Below is a small trained network, with its code and all its weights. Each question gives an input and a class and asks what happens when units are switched off, that is, made to give their printed mean instead of their output.

import numpy as np


def w(rows, s, z=0):
    codes = np.array(rows[::2]) - 128.0
    scale = np.full(codes.shape[1], s)
    scale[-1] = z or s
    return codes * scale


def f(y):
    return np.maximum(y, 0)


def log_softmax(a):
    a = a - a.max(-1, keepdims=True)
    return a - np.log(np.exp(a).sum(-1, keepdims=True))


def net(x, mask):
    res = np.array(x, float).reshape(1, 7) / 4 @ E
    y = f(res @ A[0][:, :-1].T + A[0][:, -1])
    res = res + np.where(mask, y, B[0][:, -1]) @ B[0][:, :-1]
    return log_softmax(res[-1] @ U[:, :-1].T + U[:, -1])


A, B = {}, {}
E = w([
[8,214,141,93,57,180,106],'x0',
[105,110,217,210,145,101,38],'x1',
[125,126,130,123,131,126,128],'x2',
[130,130,125,135,125,128,129],'x3',
[125,128,128,127,131,126,129],'x4',
[83,68,168,172,164,248,185],'x5',
[116,128,129,131,133,117,135],'x6',
],0.013)
A[0] = w([
[122,94,100,104,126,177,215,146],'n1',
[147,164,37,80,111,71,102,195],'n2',
[139,149,142,146,98,55,43,139],'n3',
[112,103,242,213,145,161,67,58],'n4',
[152,174,170,145,111,34,37,169],'n5',
[137,160,138,113,148,78,42,144],'n6',
[157,192,46,103,134,99,128,179],'n7',
[79,157,135,133,125,130,91,105],'n8',
[148,125,73,78,64,63,115,192],'n9',
[154,166,42,72,122,151,249,255],'n10',
[123,105,176,140,167,210,175,164],'n11',
[112,103,194,184,164,173,102,93],'n12',
[196,86,154,140,116,71,99,195],'n13',
[74,164,137,76,79,200,120,127],'n14',
[154,179,54,68,140,92,149,181],'n15',
[202,64,88,154,186,114,122,248],'n16',
[112,149,141,101,81,119,32,113],'n17',
[17,244,126,114,82,180,96,134],'n18',
],0.012,0.0078)
B[0] = w([
[226,212,74,104,188,142,235,196],'n1',
[91,45,145,81,30,70,47,215],'n2',
[199,198,179,156,176,138,96,203],'n3',
[47,60,131,96,21,16,74,233],'n4',
[217,181,224,132,221,135,72,227],'n5',
[199,199,162,135,229,131,52,190],'n6',
[57,68,146,100,6,91,72,198],'n7',
[134,163,149,28,51,114,126,164],'n8',
[59,23,129,101,116,88,55,206],'n9',
[103,98,47,164,87,179,227,254],'n10',
[123,114,61,103,90,119,193,216],'n11',
[57,88,76,141,41,42,131,204],'n12',
[126,73,161,192,228,104,86,209],'n13',
[70,159,136,141,74,194,125,207],'n14',
[37,28,105,137,66,77,152,207],'n15',
[226,62,123,168,213,54,200,242],'n16',
[130,158,184,31,109,151,44,181],'n17',
[109,250,166,33,2,254,76,250],'n18',
],0.0074,0.02)
U = w([
[107,4,121,142,88,64,136,192],'0',
[32,102,103,114,42,142,72,128],'1',
[168,117,39,143,138,138,218,137],'2',
[100,171,91,133,87,229,196,139],'3',
[141,117,139,171,191,121,79,151],'4',
[152,189,172,105,104,156,86,4],'5',
],0.014,0.0028)

Each question gives the input, the list of numbers given to net, and the class t.
The units are the neurons (one row each of A and B). Each row of codes is followed by its name. A weight is (code - 128) times the scale printed after its matrix; where a second scale follows, it is the last column's (A, B and U).
mask holds one flag per neuron, in row order. A switched-off neuron (its flag False) gives its mean, the last column of its row in B, instead of its output. The means were averaged over made-up inputs and are rounded, as every weight is.
A unit's drop is (log p(t) with every unit on - log p(t) with that unit switched off) / (log p(t) with every unit on - log p(t) with every unit switched off).
The circuit of an input: a set's keep is (log p(t) with only the set's units on - log p(t) with every unit switched off) / (log p(t) with every unit on - log p(t) with every unit switched off). Starting from the 12 units with the biggest drops (on a tie, the unit counted first), units are removed one at a time, each time the one whose removal leaves the highest keep (on an exact tie, the one counted first), for as long as the keep stays at least 0.8.
units of the circuit, in order: the units of the circuit, biggest drop first
most important unit: the unit with the biggest drop
k most important neurons: the k neurons with the biggest drops, biggest first
drop when u is switched off: that unit's drop, to one decimal
input [-2,0,0,3,-8,7,-2], class 2: units of the circuit, in order -> (n1; n2)
input [0,-7,-1,2,4,2,3], class 2: 2 most important neurons -> (n18; n1)
input [7,1,-7,-6,7,-5,-6], class 5: most important unit -> n5
input [4,0,-2,2,3,2,-2], class 3: 2 most important neurons -> (n4; n2)
input [0,0,-8,-1,-4,4,-2], class 2: 2 most important neurons -> (n18; n2)
input [1,6,6,-1,-8,-8,1], class 5: 2 most important neurons -> (n17; n16)
input [-7,-7,6,-3,-3,1,7], class 2: 3 most important neurons -> (n1; n4; n10)
input [0,0,6,-4,-7,-4,1], class 0: 2 most important neurons -> (n18; n2)
input [0,-2,-8,-8,-7,-7,-7], class 0: drop when n18 is switched off -> 1.8
input [8,7,6,5,2,-5,4], class 5: drop when n2 is switched off -> 0.0
input [0,4,-1,8,8,7,-8], class 0: drop when n18 is switched off -> 2.1
